Below are the code and all the weights of a small trained network. Each question names an input and a target symbol and asks about switching units off, where a switched-off unit gives its printed mean instead of its output.

import numpy as np


def w(rows, s, z=0):
    codes = np.array(rows[::2]) - 128.0
    scale = np.full(codes.shape[1], s)
    scale[-1] = z or s
    return codes * scale


def norm(h):
    return h / np.sqrt((h * h).mean(-1, keepdims=True) + 1e-5)


def f(y):
    return np.maximum(y, 0)


def softmax(a):
    e = np.exp(a - a.max(-1, keepdims=True))
    return e / e.sum(-1, keepdims=True)


def log_softmax(a):
    a = a - a.max(-1, keepdims=True)
    return a - np.log(np.exp(a).sum(-1, keepdims=True))


def net(x, mask):
    ids = ['ΘΞΨεημτ'.index(c) for c in x.split()]
    T = len(ids)
    res = E[ids] + P[:T]
    u = 0
    for l in range(2):
        r = norm(res)
        for j in range(2):
            rows = slice(3 * j, 3 * j + 3)
            q, k, v = (r @ M[l][rows].T for M in (Q, K, V))
            z = softmax(np.where(np.tri(T) > 0, q @ k.T / 3**0.5, -1e9)) @ v
            o = O[l][rows]
            res = res + np.where(mask[u + j], z, o[:, -1]) @ o[:, :-1]
        u += 2
        y = f(norm(res) @ A[l][:, :-1].T + A[l][:, -1])
        res = res + np.where(mask[u : u + 8], y, B[l][:, -1]) @ B[l][:, :-1]
        u += 8
    return log_softmax(norm(res)[-1] @ U[:, :-1].T + U[:, -1])


Q, K, V, O, A, B = {}, {}, {}, {}, {}, {}
E = w([
[103,4,222,214,68],'Θ',
[139,172,161,94,76],'Ξ',
[70,108,63,172,147],'Ψ',
[208,129,112,127,165],'ε',
[169,108,175,50,81],'η',
[125,152,179,137,140],'μ',
[114,92,160,127,131],'τ',
],0.016)
P = w([
[65,22,4,146,225],'0',
[172,54,214,89,11],'1',
[152,74,180,103,69],'2',
[131,88,139,69,107],'3',
[94,77,134,83,90],'4',
[51,46,144,84,98],'5',
],0.0036)
Q[0] = w([
[111,2,144,76,143],'0.h0',
[124,164,81,150,75],'0.h0',
[112,74,113,101,143],'0.h0',
[154,131,35,214,71],'0.h1',
[93,186,145,142,199],'0.h1',
[125,64,92,134,97],'0.h1',
],0.0093)
K[0] = w([
[66,137,157,30,254],'0.h0',
[198,203,92,227,98],'0.h0',
[15,99,165,73,94],'0.h0',
[112,154,14,179,81],'0.h1',
[101,215,152,252,58],'0.h1',
[99,152,72,32,12],'0.h1',
],0.0061)
V[0] = w([
[132,145,137,106,138],'0.h0',
[128,160,8,138,125],'0.h0',
[123,180,160,136,210],'0.h0',
[162,83,139,101,96],'0.h1',
[119,162,126,152,110],'0.h1',
[129,134,119,151,88],'0.h1',
],0.012)
O[0] = w([
[185,174,171,68,138,137],'0.h0',
[62,93,78,31,162,2],'0.h0',
[239,93,201,121,112,94],'0.h0',
[90,254,194,50,216,209],'0.h1',
[221,84,84,50,161,89],'0.h1',
[97,180,19,170,145,112],'0.h1',
],0.0059,0.0097)
A[0] = w([
[84,159,54,181,29,252],'0.n0',
[119,156,125,97,154,194],'0.n1',
[70,140,186,106,85,235],'0.n2',
[63,42,207,255,145,235],'0.n3',
[49,209,177,150,155,166],'0.n4',
[172,27,213,168,197,47],'0.n5',
[196,190,118,175,186,98],'0.n6',
[75,75,163,96,170,129],'0.n7',
],0.0074,0.0026)
B[0] = w([
[183,2,83,37,188,160],'0.n0',
[69,78,52,165,53,168],'0.n1',
[135,91,89,223,190,254],'0.n2',
[170,188,51,25,148,239],'0.n3',
[144,119,183,170,68,248],'0.n4',
[128,147,190,98,85,187],'0.n5',
[52,124,192,120,46,170],'0.n6',
[41,202,175,130,77,148],'0.n7',
],0.0067,0.0068)
Q[1] = w([
[67,178,96,109,79],'1.h0',
[209,194,137,99,189],'1.h0',
[172,191,228,202,147],'1.h0',
[140,155,246,162,136],'1.h1',
[150,166,218,124,80],'1.h1',
[120,89,87,140,254],'1.h1',
],0.0092)
K[1] = w([
[169,129,63,105,202],'1.h0',
[132,136,213,157,123],'1.h0',
[66,175,150,116,185],'1.h0',
[138,140,56,105,136],'1.h1',
[117,83,2,144,206],'1.h1',
[160,153,179,196,52],'1.h1',
],0.0091)
V[1] = w([
[92,102,75,121,188],'1.h0',
[218,141,87,138,139],'1.h0',
[71,204,130,189,199],'1.h0',
[118,252,173,105,182],'1.h1',
[122,204,83,1,127],'1.h1',
[101,207,87,221,105],'1.h1',
],0.0085)
O[1] = w([
[134,204,197,168,97,3],'1.h0',
[111,111,170,156,210,71],'1.h0',
[112,113,73,207,58,131],'1.h0',
[103,49,153,12,55,148],'1.h1',
[192,254,97,39,128,148],'1.h1',
[189,98,97,158,64,83],'1.h1',
],0.0078,0.0063)
A[1] = w([
[125,104,115,127,99,71],'1.n0',
[157,38,60,93,88,3],'1.n1',
[103,119,99,53,148,73],'1.n2',
[147,145,127,66,153,23],'1.n3',
[55,174,80,132,165,149],'1.n4',
[195,155,56,118,125,207],'1.n5',
[23,60,8,150,135,85],'1.n6',
[162,141,122,87,132,183],'1.n7',
],0.013,0.0035)
B[1] = w([
[59,104,65,129,123,187],'1.n0',
[67,208,71,220,117,255],'1.n1',
[92,206,119,165,138,202],'1.n2',
[54,137,119,197,126,207],'1.n3',
[39,9,204,68,123,204],'1.n4',
[235,1,54,144,211,220],'1.n5',
[185,142,223,66,170,235],'1.n6',
[139,167,81,168,121,240],'1.n7',
],0.0079,0.0043)
U = w([
[224,182,93,4,40,11],'Θ',
[110,87,109,136,3,251],'Ξ',
[178,19,228,56,133,97],'Ψ',
[143,139,128,111,129,29],'ε',
[84,235,167,80,138,103],'η',
[240,131,53,145,142,243],'μ',
[108,118,124,254,177,28],'τ',
],0.0084,0.0021)

Each question gives the input, a string of symbols that net reads in full, and the target symbol t.
The units are the heads (3 rows each of Q, K, V and O) and the neurons (one row each of A and B). Each row of codes is followed by its name. A weight is (code - 128) times the scale printed after its matrix; where a second scale follows, it is the last column's (O, A, B and U).
mask holds one flag per unit, layer by layer, with each layer's heads first. A switched-off unit (its flag False) gives its mean, the last column of its rows in O or B, instead of its output. The means were averaged over made-up inputs and are rounded, as every weight is.
A unit's drop is (log p(t) with every unit on - log p(t) with that unit switched off) / (log p(t) with every unit on - log p(t) with every unit switched off).
The circuit of an input: a set's keep is (log p(t) with only the set's units on - log p(t) with every unit switched off) / (log p(t) with every unit on - log p(t) with every unit switched off). Starting from the 12 units with the biggest drops (on a tie, the unit counted first), units are removed one at a time, each time the one whose removal leaves the highest keep (on an exact tie, the one counted first), for as long as the keep stays at least 0.8.
units of the circuit, in order: the units of the circuit, biggest drop first
top k neurons: the k neurons with the biggest drops, biggest first
which heads matter: for each layer, one digit per head in row order, 1 if its drop is at least 0.15 and else 0, layers parted by /
input Ξ ε Ψ μ Ξ, target μ: units of the circuit, in order : [1.n5, 0.n6, 0.h1]
input Ξ τ η ε μ Ψ, target μ: top 2 neurons : [0.n0, 0.n3]
input μ Ψ μ ε τ Ξ, target τ: top neuron : [0.n0]
input μ Θ μ μ Ξ, target Ψ: units of the circuit, in order : [0.n3, 1.h0, 0.h1]
input η η ε ε Ψ μ, target μ: units of the circuit, in order : [0.n3, 1.n5, 1.h1]
input τ η μ ε η Θ, target Θ: units of the circuit, in order : [0.n3, 1.h1]
input ε τ ε μ η η, target η: which heads matter : 11 / 01
input ε η η μ Ψ η, target μ: which heads matter : 10 / 01
input τ η Ξ, target Θ: which heads matter : 01 / 01
input Θ η ε τ Ξ, target τ: which heads matter : 10 / 01
input ε ε μ Θ, target η: top 2 neurons : [0.n2, 0.n4]
input μ ε η η, target Ψ: units of the circuit, in order : [0.h0, 1.h0]
input η η μ Ξ, target Ξ: units of the circuit, in order : [0.n3, 1.h1]
input ε Θ η μ τ, target η: units of the circuit, in order : [1.h1, 0.h0]
input Ψ μ η Ξ, target μ: which heads matter : 00 / 01
input Θ η μ ε, target τ: units of the circuit, in order : [1.h1, 0.n6]
input ε Θ η Ξ τ, target η: which heads matter : 11 / 01
input η η η μ μ μ, target Ξ: which heads matter : 00 / 01
input η η μ η μ Ψ, target μ: which heads matter : 11 / 00
input η μ ε Ψ η ε, target η: top 4 neurons : [0.n6, 0.n0, 0.n2, 0.n3]
input μ η ε η Ξ, target Ψ: top 2 neurons : [0.n3, 1.n1]
input η Θ η Θ Ψ, target η: top 2 neurons : [1.n1, 1.n6]
input Ξ η η η Θ η, target μ: which heads matter : 11 / 01
input η η η, target Ξ: top 2 neurons : [0.n3, 0.n2]
input ε μ ε Θ η, target η: which heads matter : 11 / 00
